How the elements are linked:
σ: voto->puvi, gefi->fotu, dimi->bavo, vezu->boto, muka->ride, demi->dita, bira->gapu, vati->nara, sogi->pulo, sipo->muka, tepi->sogi, mogi->lelo, boto->tepi, robe->kizo, dolu->vevi, fomi->reze, kupu->vike, nabe->lupe, kizo->gevu, biko->peve, vevi->lefe, peme->kudu, legu->tesi, rasi->bula, nuge->votu, piro->soro, mino->rafi, nule->zola, pigo->nogu, mida->zene, fube->nevi, soro->digi, guka->zogu, keza->vizu, mezi->tome, fotu->moga, niri->fomi, bivi->vuki, vuki->pobo, reze->kata, zola->geta, kudu->kupu, gari->zeka, sari->bafo, gida->pana, moti->soki, gumu->rige, zumu->sono, pulo->napa, tesi->dolu, dofi->mino, mudu->dusa, debo->dimi, povo->sope, gevu->piro, dofa->bate, lelo->milu, teno->dofi, disu->nule, vike->gida, bego->batu, pana->tosu, puvi->sari, zeka->madu, ledi->pave, kega->game, nono->mili, zene->kame, bebu->mufe, mufe->vugu, tafe->mezi, geta->vezu, zosu->pova, nivi->teno, soki->dimo, moga->disu, goso->volo, lefe->zumu, kame->bira, bula->doza, ride->peti, teve->nuge, tigu->baze, peve->siko, bate->tise, pave->bebu, fosu->rasi, rafi->keko, sede->nivi, pobo->moti, bafo->labu, nara->pigo, kotu->nono, vapu->bivi, tome->sede, nola->goso, gapu->legu, dimo->zosu, rige->mida, tosu->fosu, pova->peme, sope->demi, zunu->debo, zogu->devi, dita->gari, doza->kotu, keko->kagu, vugu->fupo, nevi->ledi, siko->tigu, pusa->zudu, lupe->vapu, madu->dofa, leba->sipo, selu->vati, dusa->nate, batu->pusa, kagu->tala, lape->niri, volo->mipo, baze->voto, dake->keza, labu->subu, fupo->gefi, bavo->guka, napa->nola, digi->teve, zudu->kega, devi->mudu, vizu->selu, milu->dake, votu->mogi, nogu->fube, peti->lape, kata->nabe, mipo->zunu, nate->biko, game->leba, subu->gumu, tise->robe, sono->tafe, tala->bego, mili->povo
ψ: voto->zumu, gefi->debo, dimi->subu, vezu->dusa, muka->pova, demi->lelo, bira->keko, vati->geta, sogi->peve, sipo->zosu, tepi->biko, mogi->fupo, boto->nate, robe->pigo, dolu->batu, fomi->gida, kupu->madu, nabe->fosu, kizo->nogu, biko->legu, vevi->pusa, peme->gari, legu->tala, rasi->gevu, nuge->mufe, piro->nevi, mino->fomi, nule->zogu, pigo->boto, mida->dofi, fube->sogi, soro->ledi, guka->rige, keza->disu, mezi->sipo, fotu->dimi, niri->vike, bivi->doza, vuki->kotu, reze->pana, zola->devi, kudu->zeka, gari->dake, sari->tafe, gida->bate, moti->mili, gumu->nivi, zumu->kega, pulo->siko, tesi->bego, dofi->niri, mudu->kame, debo->labu, povo->votu, gevu->fube, dofa->selu, lelo->gefi, teno->lape, disu->guka, vike->dofa, bego->vapu, pana->tise, puvi->sono, zeka->keza, ledi->napa, kega->moti, nono->teve, zene->mino, bebu->goso, mufe->volo, tafe->leba, geta->mudu, zosu->demi, nivi->peti, soki->povo, moga->bavo, goso->voto, lefe->zudu, kame->rafi, bula->piro, ride->peme, teve->bebu, tigu->vevi, peve->tesi, bate->vati, pave->nola, fosu->kizo, rafi->reze, sede->ride, pobo->nono, bafo->mezi, nara->vezu, kotu->digi, vapu->bula, tome->muka, nola->baze, gapu->kagu, dimo->sope, rige->teno, tosu->robe, pova->dita, sope->mogi, zunu->bafo, zogu->mida, dita->milu, doza->soro, keko->kata, vugu->mipo, nevi->pulo, siko->dolu, pusa->vuki, lupe->rasi, madu->vizu, leba->dimo, selu->zola, dusa->bira, batu->bivi, kagu->nabe, lape->kupu, volo->puvi, baze->lefe, dake->moga, labu->tome, fupo->zunu, bavo->gumu, napa->tigu, digi->pave, zudu->pobo, devi->zene, vizu->nule, milu->fotu, votu->vugu, nogu->tepi, peti->kudu, kata->tosu, mipo->sari, nate->gapu, game->soki, subu->sede, tise->nara, sono->game, tala->lupe, mili->nuge
γ: voto->zudu, gefi->bafo, dimi->tome, vezu->kame, muka->demi, demi->fupo, bira->reze, vati->devi, sogi->legu, sipo->sope, tepi->gapu, mogi->mipo, boto->bira, robe->vezu, dolu->vapu, fomi->dofa, kupu->keza, nabe->robe, kizo->boto, biko->kagu, vevi->bivi, peme->milu, legu->nabe, rasi->nogu, nuge->goso, piro->sogi, mino->vike, nule->rige, pigo->dusa, mida->lape, fube->biko, soro->pulo, guka->nivi, keza->bavo, mezi->dimo, fotu->labu, niri->madu, bivi->piro, vuki->soro, reze->bate, zola->mida, kudu->dake, gari->fotu, sari->game, gida->selu, moti->teve, gumu->ride, zumu->pobo, pulo->tesi, tesi->lupe, dofi->kupu, mudu->mino, debo->mezi, povo->mufe, gevu->tepi, dofa->nule, lelo->zunu, teno->kudu, disu->gumu, vike->vizu, bego->rasi, pana->vati, puvi->kega, zeka->moga, ledi->siko, kega->nono, nono->pave, zene->niri, bebu->baze, mufe->voto, tafe->soki, geta->zene, zosu->mogi, nivi->peme, soki->nuge, moga->subu, goso->lefe, lefe->vuki, kame->fomi, bula->fube, ride->dita, teve->nola, tigu->batu, peve->tala, bate->zola, pave->tigu, fosu->pigo, rafi->gida, sede->pova, pobo->digi, bafo->leba, nara->mudu, kotu->ledi, vapu->gevu, tome->zosu, nola->vevi, gapu->kata, dimo->votu, rige->peti, tosu->nara, pova->lelo, sope->vugu, zunu->tafe, zogu->teno, dita->gefi, doza->nevi, keko->pana, vugu->puvi, nevi->peve, siko->bego, pusa->doza, lupe->kizo, madu->disu, leba->povo, selu->zogu, dusa->rafi, batu->bula, kagu->tosu, lape->zeka, volo->zumu, baze->pusa, dake->dimi, labu->sipo, fupo->sari, bavo->sede, napa->dolu, digi->napa, zudu->kotu, devi->dofi, vizu->guka, milu->debo, votu->volo, nogu->nate, peti->gari, kata->tise, mipo->sono, nate->keko, game->mili, subu->muka, tise->geta, sono->moti, tala->fosu, mili->bebu
ω: voto->nuge, gefi->pova, dimi->gari, vezu->tosu, muka->dimi, demi->tome, bira->pigo, vati->reze, sogi->bula, sipo->debo, tepi->rasi, mogi->sipo, boto->fosu, robe->kagu, dolu->ledi, fomi->mudu, kupu->mida, nabe->biko, kizo->tala, biko->gevu, vevi->pave, peme->gumu, legu->fube, rasi->tesi, nuge->game, piro->batu, mino->geta, nule->vike, pigo->nabe, mida->selu, fube->vapu, soro->pusa, guka->madu, keza->lape, mezi->gefi, fotu->peme, niri->devi, bivi->tigu, vuki->baze, reze->dusa, zola->gida, kudu->rige, gari->nivi, sari->mogi, gida->kame, moti->puvi, gumu->keza, zumu->mufe, pulo->doza, tesi->nevi, dofi->zola, mudu->tise, debo->dita, povo->tafe, gevu->bego, dofa->mino, lelo->muka, teno->nule, disu->kupu, vike->zene, bego->pulo, pana->bira, puvi->votu, zeka->teno, ledi->vuki, kega->volo, nono->zumu, zene->vati, bebu->moti, mufe->soki, tafe->fupo, geta->pana, zosu->labu, nivi->disu, soki->sari, moga->kudu, goso->mili, lefe->bebu, kame->nara, bula->dolu, ride->bavo, teve->kega, tigu->digi, peve->piro, bate->rafi, pave->pobo, fosu->legu, rafi->vezu, sede->moga, pobo->voto, bafo->lelo, nara->kata, kotu->lefe, vapu->siko, tome->fotu, nola->nono, gapu->nogu, dimo->bafo, rige->vizu, tosu->gapu, pova->subu, sope->mezi, zunu->demi, zogu->dofa, dita->sede, doza->vevi, keko->boto, vugu->dimo, nevi->bivi, siko->soro, pusa->nola, lupe->peve, madu->dofi, leba->zunu, selu->fomi, dusa->robe, batu->napa, kagu->tepi, lape->zogu, volo->povo, baze->teve, dake->peti, labu->milu, fupo->zosu, bavo->zeka, napa->kotu, digi->zudu, zudu->goso, devi->bate, vizu->niri, milu->ride, votu->leba, nogu->lupe, peti->guka, kata->nate, mipo->sope, nate->kizo, game->mipo, subu->dake, tise->keko, sono->vugu, tala->sogi, mili->sono
ζ: voto->sono, gefi->dimi, dimi->gumu, vezu->nate, muka->peme, demi->milu, bira->kagu, vati->vezu, sogi->siko, sipo->pova, tepi->peve, mogi->gefi, boto->biko, robe->nogu, dolu->pusa, fomi->pana, kupu->dofa, nabe->rasi, kizo->fube, biko->tesi, vevi->zudu, peme->zeka, legu->bego, rasi->piro, nuge->vugu, piro->ledi, mino->reze, nule->devi, pigo->tepi, mida->mino, fube->pulo, soro->pave, guka->mida, keza->nule, mezi->muka, fotu->bavo, niri->gida, bivi->kotu, vuki->nono, reze->tosu, zola->mudu, kudu->madu, gari->keza, sari->mezi, gida->tise, moti->povo, gumu->teno, zumu->game, pulo->tigu, tesi->batu, dofi->fomi, mudu->bira, debo->subu, povo->mogi, gevu->nevi, dofa->vati, lelo->fotu, teno->niri, disu->zogu, vike->bate, bego->bivi, pana->robe, puvi->tafe, zeka->vizu, ledi->nola, kega->soki, nono->nuge, zene->rafi, bebu->volo, mufe->mipo, tafe->sipo, geta->dusa, zosu->dita, nivi->lape, soki->sope, moga->guka, goso->puvi, lefe->kega, kame->keko, bula->soro, ride->kudu, teve->mufe, tigu->lefe, peve->dolu, bate->nara, pave->goso, fosu->gevu, rafi->kata, sede->peti, pobo->mili, bafo->tome, nara->boto, kotu->teve, vapu->doza, tome->ride, nola->voto, gapu->tala, dimo->demi, rige->dofi, tosu->kizo, pova->gari, sope->lelo, zunu->labu, zogu->zene, dita->dake, doza->digi, keko->nabe, vugu->zunu, nevi->napa, siko->vevi, pusa->pobo, lupe->bula, madu->selu, leba->zosu, selu->geta, dusa->gapu, batu->vuki, kagu->lupe, lape->vike, volo->sari, baze->zumu, dake->disu, labu->sede, fupo->debo, bavo->rige, napa->baze, digi->bebu, zudu->moti, devi->kame, vizu->zola, milu->moga, votu->fupo, nogu->sogi, peti->kupu, kata->fosu, mipo->bafo, nate->legu, game->dimo, subu->nivi, tise->pigo, sono->leba, tala->vapu, mili->votu
η: voto->lefe, gefi->zunu, dimi->labu, vezu->mudu, muka->zosu, demi->mogi, bira->rafi, vati->zola, sogi->biko, sipo->dimo, tepi->nate, mogi->vugu, boto->dusa, robe->nara, dolu->bego, fomi->vike, kupu->zeka, nabe->tosu, kizo->pigo, biko->gapu, vevi->batu, peme->dita, legu->kagu, rasi->kizo, nuge->bebu, piro->fube, mino->niri, nule->guka, pigo->vezu, mida->teno, fube->tepi, soro->nevi, guka->gumu, keza->moga, mezi->leba, fotu->debo, niri->kupu, bivi->bula, vuki->doza, reze->gida, zola->zogu, kudu->gari, gari->milu, sari->sono, gida->dofa, moti->nono, gumu->sede, zumu->zudu, pulo->peve, tesi->tala, dofi->lape, mudu->zene, debo->bafo, povo->nuge, gevu->nogu, dofa->vizu, lelo->fupo, teno->peti, disu->bavo, vike->madu, bego->lupe, pana->bate, puvi->zumu, zeka->dake, ledi->pulo, kega->pobo, nono->digi, zene->dofi, bebu->nola, mufe->goso, tafe->game, geta->devi, zosu->sope, nivi->ride, soki->mili, moga->dimi, goso->baze, lefe->pusa, kame->mino, bula->gevu, ride->pova, teve->pave, tigu->dolu, peve->legu, bate->selu, pave->napa, fosu->robe, rafi->fomi, sede->muka, pobo->kotu, bafo->tafe, nara->geta, kotu->soro, vapu->rasi, tome->sipo, nola->tigu, gapu->keko, dimo->povo, rige->nivi, tosu->tise, pova->demi, sope->votu, zunu->sari, zogu->rige, dita->lelo, doza->piro, keko->reze, vugu->volo, nevi->sogi, siko->tesi, pusa->bivi, lupe->fosu, madu->keza, leba->soki, selu->nule, dusa->kame, batu->vapu, kagu->kata, lape->kudu, volo->voto, baze->vevi, dake->fotu, labu->mezi, fupo->mipo, bavo->subu, napa->siko, digi->ledi, zudu->vuki, devi->mida, vizu->disu, milu->gefi, votu->mufe, nogu->boto, peti->peme, kata->pana, mipo->puvi, nate->bira, game->moti, subu->tome, tise->vati, sono->kega, tala->nabe, mili->teve

In the rows, zero is written as 51.

The rows follow the links: the fewer symbols apart two elements are, the more alike their rows tend to be.

Known rows, each with its element:
(41, 46, 49, 46, 55, 60, 53, 20, 60, 36, 36, 51, 54, 43, 65, 41, 85, 54, 31, 58, 28, 59, 40, 2, 49, 26, 34, 58, 43, 31, 65, 81, 52, 51, 43, 24, 74, 58, 51, 42, 66, 70, 56): kega
(53, 64, 45, 37, 50, 30, 69, 58, 33, 37, 57, 45, 4, 30, 55, 51, 52, 52, 39, 66, 66, 43, 70, 41, 53, 53, 53, 41, 60, 38, 78, 76, 58, 41, 48, 9, 54, 63, 53, 48, 39, 95, 52): sipo
(40, 49, 45, 49, 20, 74, 40, 25, 97, 68, 36, 32, 57, 69, 50, 30, 55, 60, 49, 33, 12, 34, 49, 42, 52, 53, 42, 47, 63, 60, 42, 60, 51, 70, 56, 72, 55, 39, 39, 34, 75, 34, 57): bivi
(68, 54, 36, 52, 28, 54, 66, 22, 74, 67, 64, 46, 43, 38, 50, 13, 52, 73, 33, 34, 44, 42, 80, 33, 54, 45, 56, 49, 68, 65, 49, 71, 54, 65, 53, 72, 40, 43, 74, 46, 84, 61, 76): kotu
(56, 68, 63, 39, 56, 52, 29, 23, 74, 38, 56, 26, 55, 51, 55, 16, 49, 36, 37, 59, 20, 78, 51, 33, 50, 31, 34, 34, 62, 53, 51, 83, 68, 35, 53, 36, 50, 52, 28, 26, 51, 62, 55): soki
(71, 77, 49, 38, 51, 28, 53, 40, 58, 42, 77, 31, 22, 32, 42, 28, 37, 36, 39, 53, 49, 60, 73, 51, 42, 45, 51, 25, 77, 51, 54, 89, 63, 42, 54, 32, 38, 54, 45, 42, 46, 85, 61): dimo
(61, 45, 52, 66, 76, 47, 44, 66, 38, 44, 60, 71, 85, 56, 35, 88, 49, 28, 70, 44, 65, 66, 29, 73, 31, 51, 58, 51, 40, 46, 24, 25, 37, 55, 50, 69, 49, 51, 54, 74, 41, 22, 45): geta
(43, 56, 53, 38, 57, 36, 66, 63, 25, 38, 47, 47, 11, 34, 65, 51, 55, 58, 39, 74, 65, 44, 62, 38, 62, 52, 50, 52, 48, 35, 84, 68, 60, 32, 45, 7, 57, 65, 49, 46, 35, 93, 46): lelo
(41, 54, 60, 42, 56, 62, 37, 21, 68, 34, 38, 38, 60, 52, 65, 28, 72, 44, 35, 60, 18, 69, 40, 13, 53, 26, 28, 49, 45, 42, 59, 80, 61, 40, 47, 26, 68, 56, 36, 30, 58, 62, 55): mufe
(59, 70, 61, 37, 55, 49, 30, 26, 75, 40, 60, 25, 54, 50, 53, 13, 46, 34, 38, 56, 23, 78, 55, 38, 49, 31, 36, 31, 65, 54, 50, 86, 68, 36, 55, 36, 47, 51, 29, 25, 49, 65, 57): povo
(66, 55, 38, 51, 26, 57, 61, 23, 78, 69, 62, 43, 44, 41, 50, 13, 49, 73, 35, 35, 41, 42, 77, 36, 55, 46, 54, 50, 70, 68, 47, 70, 54, 63, 54, 72, 39, 42, 72, 43, 84, 58, 76): vuki
(72, 76, 52, 37, 53, 30, 51, 38, 61, 42, 77, 29, 26, 36, 42, 25, 35, 33, 40, 53, 46, 64, 74, 52, 41, 45, 50, 22, 77, 53, 53, 89, 65, 40, 55, 34, 39, 52, 42, 38, 46, 81, 62): leba
(34, 31, 44, 62, 46, 62, 57, 27, 69, 61, 33, 66, 84, 58, 50, 72, 76, 65, 53, 27, 29, 32, 24, 34, 32, 49, 45, 59, 57, 31, 38, 62, 30, 77, 58, 65, 73, 42, 42, 65, 66, 32, 53): bego
(61, 41, 62, 62, 76, 53, 41, 71, 20, 49, 57, 74, 84, 54, 54, 62, 42, 49, 61, 60, 79, 77, 40, 68, 56, 46, 57, 69, 28, 61, 40, 11, 48, 36, 46, 68, 39, 53, 65, 65, 39, 25, 47): zene
(28, 36, 44, 58, 35, 70, 50, 26, 83, 60, 28, 51, 76, 65, 50, 63, 71, 60, 52, 30, 17, 29, 27, 35, 37, 51, 40, 53, 55, 39, 39, 62, 35, 78, 57, 66, 73, 41, 35, 52, 68, 31, 50): piro
(68, 51, 33, 53, 36, 49, 74, 21, 64, 61, 64, 57, 42, 29, 52, 25, 63, 75, 29, 36, 50, 41, 78, 24, 50, 40, 57, 53, 64, 54, 53, 75, 50, 64, 52, 59, 45, 47, 80, 54, 85, 70, 75): nola
(34, 58, 31, 57, 25, 66, 48, 72, 73, 74, 32, 47, 47, 78, 50, 66, 44, 47, 80, 38, 44, 33, 39, 75, 55, 84, 66, 52, 53, 67, 43, 14, 55, 72, 51, 59, 52, 50, 65, 47, 49, 23, 56): tosu
(62, 53, 85, 43, 81, 37, 30, 62, 25, 31, 69, 43, 59, 46, 42, 47, 28, 35, 46, 66, 61, 75, 53, 72, 48, 39, 41, 40, 47, 48, 46, 58, 49, 19, 56, 53, 39, 50, 12, 50, 22, 53, 25): gari
(66, 56, 68, 46, 70, 32, 40, 72, 34, 28, 78, 39, 35, 46, 26, 67, 27, 22, 54, 59, 65, 54, 61, 84, 38, 51, 48, 31, 51, 45, 42, 56, 42, 36, 53, 59, 39, 50, 17, 58, 28, 58, 21): nivi
(60, 45, 34, 53, 44, 49, 77, 20, 54, 48, 57, 62, 43, 26, 58, 40, 78, 69, 28, 44, 49, 42, 65, 11, 47, 33, 51, 59, 54, 39, 59, 80, 45, 62, 46, 44, 62, 54, 78, 58, 83, 77, 70): pobo
(58, 50, 86, 45, 81, 37, 29, 62, 24, 32, 64, 44, 60, 46, 45, 44, 28, 38, 43, 68, 61, 77, 50, 68, 51, 37, 39, 44, 45, 48, 48, 58, 50, 17, 56, 52, 38, 48, 12, 48, 23, 53, 28): peme
(51, 34, 41, 68, 52, 50, 72, 38, 42, 76, 45, 87, 89, 47, 60, 56, 58, 85, 53, 28, 63, 47, 41, 43, 42, 51, 64, 70, 60, 51, 37, 44, 37, 68, 57, 74, 49, 44, 75, 74, 63, 35, 74): tala
(44, 46, 85, 41, 77, 46, 33, 60, 19, 35, 46, 47, 56, 49, 66, 37, 41, 56, 41, 78, 60, 75, 45, 50, 65, 36, 38, 59, 36, 46, 69, 55, 58, 13, 51, 30, 48, 57, 20, 41, 23, 62, 32): fotu
(54, 56, 50, 47, 50, 42, 49, 88, 37, 33, 64, 38, 6, 51, 28, 81, 40, 24, 62, 62, 71, 30, 64, 85, 51, 68, 54, 36, 41, 47, 56, 37, 44, 47, 46, 51, 47, 54, 40, 57, 35, 60, 21): guka
(64, 73, 60, 38, 54, 45, 32, 28, 72, 40, 64, 24, 48, 48, 50, 14, 41, 33, 38, 54, 26, 78, 59, 41, 47, 33, 38, 28, 68, 55, 51, 86, 69, 36, 55, 36, 44, 50, 31, 27, 48, 66, 59): votu
(46, 51, 50, 47, 44, 54, 51, 94, 31, 42, 48, 42, 9, 57, 45, 73, 45, 40, 63, 71, 75, 34, 62, 76, 71, 71, 57, 56, 26, 57, 68, 14, 53, 44, 40, 45, 47, 59, 58, 50, 40, 54, 27): madu
(47, 33, 42, 68, 55, 52, 71, 33, 48, 71, 43, 85, 92, 46, 58, 64, 63, 81, 53, 27, 57, 42, 35, 40, 36, 50, 61, 67, 61, 42, 35, 51, 32, 72, 58, 72, 55, 44, 68, 77, 63, 33, 70): rasi
(47, 44, 41, 50, 52, 55, 66, 20, 56, 39, 45, 58, 50, 34, 63, 45, 87, 62, 29, 53, 38, 48, 48, 2, 46, 28, 40, 60, 45, 31, 65, 80, 48, 56, 43, 30, 73, 57, 65, 51, 74, 75, 63): goso
(51, 50, 41, 63, 61, 51, 45, 68, 56, 44, 53, 62, 72, 65, 30, 97, 53, 21, 78, 39, 51, 50, 28, 75, 27, 64, 57, 44, 46, 44, 26, 27, 38, 70, 51, 64, 58, 50, 49, 71, 42, 21, 40): reze
(45, 43, 44, 48, 54, 58, 63, 21, 57, 36, 42, 56, 50, 36, 65, 44, 87, 61, 29, 54, 35, 52, 45, 1, 48, 27, 36, 60, 43, 31, 65, 80, 49, 56, 44, 27, 73, 57, 59, 48, 71, 72, 60): voto
(40, 54, 33, 57, 25, 63, 52, 65, 64, 87, 35, 56, 57, 72, 59, 47, 38, 67, 74, 38, 54, 39, 47, 69, 65, 80, 70, 61, 57, 77, 47, 14, 61, 68, 54, 64, 41, 46, 76, 47, 56, 25, 68): nate
(44, 31, 42, 66, 53, 54, 71, 31, 54, 67, 39, 82, 91, 47, 55, 71, 69, 75, 50, 26, 47, 38, 29, 35, 31, 47, 55, 66, 58, 37, 35, 56, 29, 75, 58, 69, 62, 45, 59, 75, 63, 35, 64): fube

Each walk starts at a row. The symbols on each line, taken left to right, move it on to the next element.
Each answer is a row, close to the row of the element it stands for.
---
(58, 55, 43, 49, 20, 63, 52, 24, 89, 73, 54, 34, 48, 54, 48, 12, 46, 67, 42, 33, 29, 40, 70, 42, 58, 50, 50, 47, 69, 71, 44, 64, 56, 66, 57, 77, 40, 39, 59, 35, 82, 47, 68)
ω σ γ ζ η ω ω	(40, 47, 54, 45, 55, 61, 49, 21, 62, 34, 38, 47, 57, 45, 67, 39, 82, 50, 30, 59, 23, 61, 40, 4, 49, 26, 31, 55, 42, 32, 63, 80, 56, 47, 45, 25, 73, 55, 47, 38, 63, 67, 55)
σ γ ω ζ γ ψ σ η	(69, 76, 57, 38, 54, 38, 38, 32, 69, 42, 71, 24, 41, 43, 46, 16, 40, 32, 38, 54, 34, 73, 66, 47, 45, 36, 45, 26, 73, 57, 49, 89, 68, 37, 55, 39, 41, 49, 34, 31, 45, 71, 60)
---
(46, 52, 36, 61, 51, 55, 45, 70, 64, 49, 47, 54, 62, 70, 31, 96, 53, 21, 80, 39, 47, 41, 26, 78, 32, 71, 57, 41, 49, 46, 30, 24, 40, 72, 51, 61, 61, 50, 50, 65, 44, 22, 42)
ω γ ζ η ψ ψ	(39, 56, 32, 58, 36, 60, 44, 72, 70, 58, 39, 48, 52, 77, 37, 86, 50, 28, 83, 40, 42, 33, 32, 77, 40, 81, 59, 43, 51, 54, 36, 19, 48, 77, 52, 59, 59, 50, 54, 56, 46, 23, 46)
ω ψ ζ ψ η	(43, 52, 36, 59, 27, 64, 55, 63, 62, 88, 36, 59, 61, 69, 61, 43, 38, 71, 72, 37, 56, 42, 50, 68, 65, 77, 70, 64, 58, 77, 49, 14, 59, 66, 54, 66, 39, 47, 78, 47, 55, 26, 71)
---
(37, 50, 65, 37, 62, 41, 56, 63, 20, 36, 40, 50, 25, 39, 72, 48, 54, 60, 39, 78, 62, 53, 54, 37, 68, 47, 46, 59, 38, 38, 84, 62, 60, 25, 46, 8, 58, 64, 42, 43, 30, 84, 39)
γ γ σ ζ σ	(63, 53, 81, 45, 80, 33, 31, 62, 28, 31, 73, 42, 56, 46, 37, 50, 26, 33, 48, 64, 61, 71, 55, 74, 46, 40, 43, 38, 49, 48, 44, 59, 48, 23, 56, 56, 37, 49, 12, 51, 23, 53, 25)
γ ψ γ η γ η	(65, 74, 59, 39, 54, 42, 34, 30, 72, 41, 67, 26, 46, 45, 46, 15, 40, 32, 39, 54, 30, 76, 62, 44, 45, 34, 41, 26, 73, 56, 47, 88, 69, 37, 56, 36, 42, 50, 32, 30, 48, 68, 59)
---
(66, 54, 79, 46, 77, 34, 33, 64, 30, 29, 74, 42, 52, 46, 34, 55, 26, 29, 48, 62, 63, 69, 56, 78, 41, 41, 44, 36, 49, 48, 41, 58, 47, 25, 55, 58, 37, 47, 12, 55, 25, 53, 25)
η γ ω ω σ ζ σ	(53, 42, 62, 58, 65, 58, 43, 82, 17, 53, 48, 66, 61, 57, 59, 54, 41, 54, 61, 67, 82, 68, 49, 68, 73, 54, 58, 74, 21, 66, 56, 3, 56, 33, 44, 60, 39, 55, 70, 55, 41, 33, 41)
ζ η ω γ ψ ω σ	(47, 51, 38, 61, 56, 52, 44, 69, 60, 47, 51, 59, 66, 68, 34, 98, 53, 22, 79, 40, 47, 44, 25, 75, 30, 68, 56, 40, 47, 43, 27, 26, 38, 71, 50, 64, 59, 50, 49, 68, 43, 21, 41)
---
(40, 52, 57, 43, 56, 62, 40, 19, 67, 34, 38, 40, 58, 49, 64, 32, 77, 45, 33, 61, 20, 68, 38, 9, 51, 26, 29, 53, 44, 37, 61, 79, 58, 45, 46, 25, 69, 56, 38, 32, 60, 65, 54)
σ γ η γ	(62, 46, 34, 54, 42, 48, 78, 21, 55, 51, 59, 63, 42, 25, 57, 38, 74, 71, 28, 42, 50, 42, 70, 14, 46, 35, 50, 56, 56, 43, 57, 80, 47, 64, 47, 48, 58, 53, 80, 58, 82, 76, 72)
ω ψ η σ ω ζ σ	(64, 70, 44, 37, 50, 26, 66, 52, 44, 41, 69, 39, 7, 28, 48, 44, 45, 44, 39, 59, 60, 48, 74, 48, 45, 52, 55, 32, 70, 41, 68, 84, 60, 43, 51, 21, 45, 58, 54, 48, 42, 95, 57)
---
(52, 55, 49, 48, 46, 43, 51, 88, 36, 36, 61, 38, 5, 52, 33, 80, 40, 27, 63, 65, 72, 30, 64, 82, 55, 71, 55, 40, 39, 49, 59, 32, 48, 48, 45, 49, 50, 55, 43, 54, 38, 59, 22)
σ η η η η	(38, 46, 80, 40, 72, 45, 41, 63, 17, 36, 42, 49, 45, 47, 71, 39, 48, 58, 41, 80, 61, 68, 46, 44, 70, 38, 40, 61, 35, 45, 75, 55, 59, 14, 49, 22, 53, 60, 27, 40, 24, 68, 35)
σ ψ η σ η ψ	(49, 47, 88, 42, 81, 44, 30, 59, 20, 35, 53, 47, 60, 47, 59, 38, 36, 47, 41, 74, 58, 77, 45, 58, 63, 34, 37, 53, 41, 48, 60, 57, 57, 12, 53, 39, 42, 54, 15, 43, 23, 58, 31)
---
(43, 46, 47, 48, 55, 58, 57, 20, 59, 35, 39, 53, 53, 39, 66, 43, 88, 56, 30, 56, 33, 55, 43, 2, 48, 26, 35, 58, 41, 30, 65, 80, 51, 51, 43, 26, 76, 57, 56, 45, 69, 71, 59)
ω ω γ ω ψ ψ ζ ψ	(66, 72, 43, 38, 51, 25, 64, 49, 47, 41, 73, 36, 9, 30, 45, 40, 43, 42, 40, 57, 57, 49, 76, 50, 44, 50, 55, 28, 72, 45, 63, 86, 60, 44, 53, 24, 44, 58, 50, 47, 43, 92, 57)
ω γ ψ σ η ω ω	(36, 49, 69, 36, 66, 44, 52, 62, 19, 37, 37, 49, 31, 42, 73, 44, 55, 61, 39, 80, 62, 57, 51, 38, 69, 44, 44, 60, 37, 40, 82, 58, 60, 22, 45, 11, 58, 61, 38, 42, 28, 81, 40)
---
(56, 66, 43, 37, 50, 29, 69, 57, 36, 39, 61, 43, 4, 28, 52, 48, 50, 49, 40, 63, 64, 43, 72, 44, 50, 54, 56, 40, 64, 38, 73, 80, 58, 43, 49, 13, 52, 61, 54, 49, 40, 98, 54)
η η ζ γ η	(44, 56, 61, 41, 56, 60, 33, 21, 69, 35, 40, 34, 59, 53, 64, 23, 66, 42, 34, 60, 16, 73, 39, 18, 52, 26, 28, 46, 48, 46, 59, 81, 64, 40, 49, 28, 64, 55, 33, 26, 55, 60, 54)
γ ω ζ ζ	(59, 67, 43, 38, 51, 26, 69, 55, 40, 39, 66, 41, 5, 29, 49, 48, 48, 46, 39, 62, 63, 44, 74, 45, 47, 54, 56, 34, 66, 41, 70, 83, 60, 43, 50, 17, 49, 60, 52, 49, 42, 95, 55)
---
(47, 51, 37, 60, 29, 62, 58, 60, 58, 90, 37, 63, 65, 66, 62, 41, 38, 76, 68, 36, 59, 43, 49, 66, 64, 74, 72, 65, 59, 75, 47, 18, 58, 65, 55, 68, 37, 46, 81, 52, 57, 27, 74)
ω η η σ η	(35, 56, 30, 55, 31, 63, 45, 73, 73, 65, 34, 47, 50, 80, 42, 79, 47, 38, 83, 39, 41, 32, 34, 77, 49, 83, 64, 46, 52, 60, 41, 17, 52, 74, 50, 57, 55, 50, 59, 50, 48, 24, 51)
η γ σ γ η ω ψ	(62, 44, 53, 66, 78, 49, 44, 65, 33, 44, 62, 73, 88, 56, 39, 83, 49, 31, 68, 46, 66, 69, 31, 72, 33, 49, 57, 54, 40, 48, 26, 23, 38, 52, 51, 71, 46, 51, 56, 74, 40, 21, 45)
---
(64, 56, 62, 46, 62, 33, 45, 77, 36, 29, 75, 38, 24, 47, 23, 75, 31, 21, 56, 59, 67, 44, 63, 86, 40, 58, 51, 29, 49, 44, 45, 51, 41, 41, 51, 58, 43, 50, 24, 59, 31, 57, 21)
γ ζ ζ ψ ψ η ζ	(50, 42, 61, 55, 61, 61, 44, 83, 18, 53, 46, 63, 55, 58, 59, 55, 41, 54, 60, 70, 80, 64, 52, 68, 78, 55, 59, 74, 20, 67, 60, 2, 56, 33, 40, 56, 40, 56, 70, 53, 42, 36, 41)
γ ζ ψ ω γ	(58, 40, 63, 60, 71, 55, 42, 77, 17, 51, 53, 71, 73, 55, 58, 57, 41, 51, 61, 64, 80, 74, 46, 68, 66, 49, 58, 73, 25, 64, 47, 6, 53, 34, 44, 64, 37, 54, 69, 60, 39, 28, 45)
